Here is a tiny trained network, its code and every weight. The questions are about switching its units off for an input and a class, where a switched-off unit gives its printed mean instead of its output.

import numpy as np


def w(rows, s, z=0):
    codes = np.array(rows[::2]) - 128.0
    scale = np.full(codes.shape[1], s)
    scale[-1] = z or s
    return codes * scale


def norm(h):
    return h / np.sqrt((h * h).mean(-1, keepdims=True) + 1e-5)


def f(y):
    return y / 2 * (1 + np.tanh(0.7978845608 * (y + 0.044715 * y**3)))


def log_softmax(a):
    a = a - a.max(-1, keepdims=True)
    return a - np.log(np.exp(a).sum(-1, keepdims=True))


def net(x, mask):
    res = np.array(x, float).reshape(1, 4) / 4 @ E
    u = 0
    for l in range(2):
        y = f(norm(res) @ A[l][:, :-1].T + A[l][:, -1])
        res = res + np.where(mask[u : u + 6], y, B[l][:, -1]) @ B[l][:, :-1]
        u += 6
    return log_softmax(norm(res)[-1] @ U[:, :-1].T + U[:, -1])


A, B = {}, {}
E = w([
[236,42,150,134],'x0',
[85,111,251,93],'x1',
[128,129,128,126],'x2',
[189,202,132,233],'x3',
],0.0018)
A[0] = w([
[69,76,202,192,170],'L0N1',
[141,93,171,103,82],'L0N2',
[44,212,127,209,3],'L0N3',
[89,214,169,243,22],'L0N4',
[177,3,113,43,51],'L0N5',
[123,178,51,126,156],'L0N6',
],0.0045,0.002)
B[0] = w([
[118,170,213,63,227],'L0N1',
[90,103,137,26,122],'L0N2',
[155,148,125,4,211],'L0N3',
[242,186,78,52,229],'L0N4',
[186,202,89,41,252],'L0N5',
[73,210,163,178,230],'L0N6',
],0.0041,0.0011)
A[1] = w([
[179,110,35,166,114],'L1N1',
[151,69,2,70,3],'L1N2',
[232,128,137,132,75],'L1N3',
[56,66,13,150,135],'L1N4',
[48,145,67,50,159],'L1N5',
[159,85,212,160,157],'L1N6',
],0.0074,0.004)
B[1] = w([
[76,23,57,3,184],'L1N1',
[14,252,133,107,144],'L1N2',
[46,127,184,193,170],'L1N3',
[145,235,242,195,173],'L1N4',
[126,62,138,219,252],'L1N5',
[136,164,56,218,166],'L1N6',
],0.0044,0.0036)
U = w([
[124,164,187,252,252],'0',
[167,206,4,128,86],'1',
[48,22,215,151,96],'2',
[195,221,205,87,105],'3',
[47,145,93,36,156],'4',
[152,18,31,170,115],'5',
[201,15,206,54,61],'6',
],0.013,0.0033)

Each question gives the input, the list of numbers given to net, and the class t.
The units are the neurons (one row each of A and B). Each row of codes is followed by its name. A weight is (code - 128) times the scale printed after its matrix; where a second scale follows, it is the last column's (A, B and U).
mask holds one flag per neuron, layer by layer. A switched-off neuron (its flag False) gives its mean, the last column of its row in B, instead of its output. The means were averaged over made-up inputs and are rounded, as every weight is.
A unit's drop is (log p(t) with every unit on - log p(t) with that unit switched off) / (log p(t) with every unit on - log p(t) with every unit switched off).
The circuit of an input: a set's keep is (log p(t) with only the set's units on - log p(t) with every unit switched off) / (log p(t) with every unit on - log p(t) with every unit switched off). Starting from all 12 units, units are removed one at a time, each time the one whose removal leaves the highest keep (on an exact tie, the one counted first), for as long as the keep stays at least 0.8.
circuit, biggest first: the units of the circuit, biggest drop first
unit that matters most: the unit with the biggest drop
k most important neurons: the k neurons with the biggest drops, biggest first
top k neurons in layer l: the k neurons of layer l with the biggest drops, biggest first
input [5,0,4,8], class 5: circuit, biggest first => [L1N4 L1N1]
input [-4,-4,-6,-3], class 0: unit that matters most => L1N4
input [6,0,-1,7], class 5: 2 most important neurons => [L1N4 L1N1]
input [1,-4,-1,8], class 5: circuit, biggest first => [L1N1 L1N4]
input [5,-5,-6,-1], class 4: circuit, biggest first => [L1N1 L1N2]
input [-1,7,1,8], class 3: 2 most important neurons => [L0N4 L1N5]
input [-8,3,0,-1], class 2: circuit, biggest first => [L1N5 L1N6]
input [-4,4,8,1], class 3: top 3 neurons in layer 0 => [L0N1 L0N4 L0N2]
input [0,4,7,7], class 3: top 2 neurons in layer 0 => [L0N4 L0N3]
input [7,0,-2,3], class 5: top 3 neurons in layer 1 => [L1N4 L1N6 L1N1]
input [-6,-1,1,5], class 1: 3 most important neurons => [L1N4 L0N4 L0N1]
input [-4,2,7,4], class 3: top 2 neurons in layer 1 => [L1N1 L1N6]
input [-4,0,6,-6], class 0: top 2 neurons in layer 1 => [L1N4 L1N1]
input [-2,-5,-3,-5], class 0: circuit, biggest first => [L1N4]
input [6,-8,-6,-3], class 4: circuit, biggest first => [L1N1 L1N2]
input [5,1,3,1], class 0: 3 most important neurons => [L0N4 L1N3 L1N6]
input [2,-7,5,-4], class 4: 2 most important neurons => [L1N1 L0N5]
input [4,-5,-3,-4], class 4: top 2 neurons in layer 1 => [L1N2 L1N1]
input [-2,0,7,2], class 1: 2 most important neurons => [L0N4 L1N4]
input [1,-6,-3,0], class 4: top 2 neurons in layer 1 => [L1N1 L1N5]
input [3,-2,6,-4], class 4: circuit, biggest first => [L1N2]
input [8,-1,8,5], class 5: top 4 neurons in layer 1 => [L1N1 L1N4 L1N6 L1N5]
input [-7,-2,-7,-6], class 0: 2 most important neurons => [L1N4 L1N1]
input [-8,4,0,0], class 2: 3 most important neurons => [L1N5 L1N4 L0N5]
input [7,-2,-6,7], class 5: 2 most important neurons => [L1N1 L1N4]
input [3,-2,4,-8], class 4: 2 most important neurons => [L1N2 L0N5]
input [3,-3,1,4], class 5: circuit, biggest first => [L1N1]
input [6,-8,7,-7], class 4: top 2 neurons in layer 1 => [L1N2 L1N1]
